Here is a tiny trained network, its code and every weight. The questions are about switching its units off for an input and a class, where a switched-off unit gives its printed mean instead of its output.

import numpy as np


def w(rows, s, z=0):
    codes = np.array(rows[::2]) - 128.0
    scale = np.full(codes.shape[1], s)
    scale[-1] = z or s
    return codes * scale


def f(y):
    return np.maximum(y, 0)


def log_softmax(a):
    a = a - a.max(-1, keepdims=True)
    return a - np.log(np.exp(a).sum(-1, keepdims=True))


def net(x, mask):
    res = np.array(x, float).reshape(1, 7) / 4 @ E
    y = f(res @ A[0][:, :-1].T + A[0][:, -1])
    res = res + np.where(mask, y, B[0][:, -1]) @ B[0][:, :-1]
    return log_softmax(res[-1] @ U[:, :-1].T + U[:, -1])


A, B = {}, {}
E = w([
[127,144,103,196,75,178],'x0',
[114,254,115,148,115,142],'x1',
[173,125,87,137,239,164],'x2',
[90,148,112,146,152,161],'x3',
[189,134,86,73,38,158],'x4',
[138,121,241,103,132,177],'x5',
[181,132,159,182,149,56],'x6',
],0.0088)
A[0] = w([
[138,28,190,101,134,96,194],'N0',
[184,142,181,107,172,96,141],'N1',
[127,193,157,115,84,163,122],'N2',
[112,152,76,181,85,110,182],'N3',
[138,118,114,194,190,65,142],'N4',
[111,115,191,94,86,44,119],'N5',
[141,114,46,148,175,181,209],'N6',
[135,126,173,143,198,114,134],'N7',
[165,147,151,131,137,53,186],'N8',
[176,65,129,54,25,153,254],'N9',
[129,201,157,169,176,170,160],'N10',
[154,170,63,172,201,184,159],'N11',
[12,96,58,191,92,161,177],'N12',
[129,97,113,137,168,58,86],'N13',
[77,159,118,91,65,161,171],'N14',
[71,84,104,154,54,189,184],'N15',
[80,162,147,54,82,123,138],'N16',
[168,150,114,211,47,139,135],'N17',
[88,121,113,167,170,75,170],'N18',
[97,74,221,139,151,180,213],'N19',
[84,157,165,79,86,144,116],'N20',
[103,70,112,155,188,50,170],'N21',
[68,126,103,142,112,145,157],'N22',
[83,104,254,134,160,158,176],'N23',
],0.0091,0.0033)
B[0] = w([
[160,67,81,102,76,66,221],'N0',
[61,134,136,131,84,96,178],'N1',
[132,167,161,171,189,128,188],'N2',
[134,179,167,164,107,120,200],'N3',
[80,198,96,118,71,157,195],'N4',
[188,133,54,79,138,121,192],'N5',
[181,137,56,24,125,165,202],'N6',
[67,117,151,93,107,89,180],'N7',
[91,164,115,114,75,124,183],'N8',
[138,111,155,72,34,201,254],'N9',
[165,80,163,109,122,80,185],'N10',
[196,77,110,70,113,173,202],'N11',
[89,162,181,123,116,193,217],'N12',
[88,179,73,119,158,153,175],'N13',
[89,221,158,125,180,216,212],'N14',
[128,160,178,149,99,199,208],'N15',
[155,168,84,121,197,219,196],'N16',
[156,134,194,179,94,95,197],'N17',
[48,167,139,135,101,139,185],'N18',
[182,23,174,117,83,2,208],'N19',
[162,170,116,137,184,153,184],'N20',
[36,183,56,83,147,151,211],'N21',
[94,205,182,135,161,194,172],'N22',
[167,90,139,106,168,5,212],'N23',
],0.007,0.0092)
U = w([
[92,185,213,189,66,185,175],'0',
[59,205,59,86,173,234,163],'1',
[92,61,152,139,137,11,169],'2',
[120,69,102,214,178,149,2],'3',
[115,187,39,135,109,85,54],'4',
[241,1,63,59,77,132,178],'5',
[208,185,170,189,205,124,130],'6',
],0.007,0.0036)

Each question gives the input, the list of numbers given to net, and the class t.
The units are the neurons (one row each of A and B). Each row of codes is followed by its name. A weight is (code - 128) times the scale printed after its matrix; where a second scale follows, it is the last column's (A, B and U).
mask holds one flag per neuron, in row order. A switched-off neuron (its flag False) gives its mean, the last column of its row in B, instead of its output. The means were averaged over made-up inputs and are rounded, as every weight is.
A unit's drop is (log p(t) with every unit on - log p(t) with that unit switched off) / (log p(t) with every unit on - log p(t) with every unit switched off).
The circuit of an input: a set's keep is (log p(t) with only the set's units on - log p(t) with every unit switched off) / (log p(t) with every unit on - log p(t) with every unit switched off). Starting from the 12 units with the biggest drops (on a tie, the unit counted first), units are removed one at a time, each time the one whose removal leaves the highest keep (on an exact tie, the one counted first), for as long as the keep stays at least 0.8.
units of the circuit, in order: the units of the circuit, biggest drop first
unit that matters most: the unit with the biggest drop
k most important neurons: the k neurons with the biggest drops, biggest first
drop of u: that unit's drop, to one decimal
input [0,0,-8,-8,-4,-2,-3], class 1: units of the circuit, in order -> N16, N19
input [1,-1,-2,6,-5,6,-5], class 2: units of the circuit, in order -> N19, N23
input [-7,-5,-8,8,-3,7,-2], class 5: 2 most important neurons -> N5, N0
input [2,3,8,8,-1,1,7], class 5: units of the circuit, in order -> N11
input [0,5,5,1,4,7,-3], class 6: 3 most important neurons -> N2, N0, N21
input [3,-4,-2,-5,-2,-4,4], class 1: 2 most important neurons -> N19, N21
input [-7,-1,-7,-2,-2,3,2], class 5: 2 most important neurons -> N5, N0
input [-6,-6,3,4,-7,-3,6], class 4: 2 most important neurons -> N21, N4
input [1,1,3,0,-4,1,-4], class 5: 2 most important neurons -> N14, N11
input [-3,7,1,3,-7,2,7], class 4: 3 most important neurons -> N4, N21, N8
input [-6,-8,0,7,1,-4,8], class 4: 2 most important neurons -> N0, N14
input [5,8,-4,-4,-7,3,-2], class 6: 2 most important neurons -> N9, N23
input [-2,5,4,-2,-5,2,7], class 4: 2 most important neurons -> N4, N21
input [5,6,-8,5,-4,6,1], class 6: unit that matters most -> N23
input [-3,-5,8,2,-1,-7,8], class 1: drop of N21 -> 0.1
input [-7,1,-7,3,1,3,-2], class 5: drop of N0 -> 0.1
input [-5,-5,-2,8,1,1,3], class 2: drop of N6 -> 0.3
input [6,-5,-4,-3,-1,-6,7], class 0: drop of N3 -> 0.2
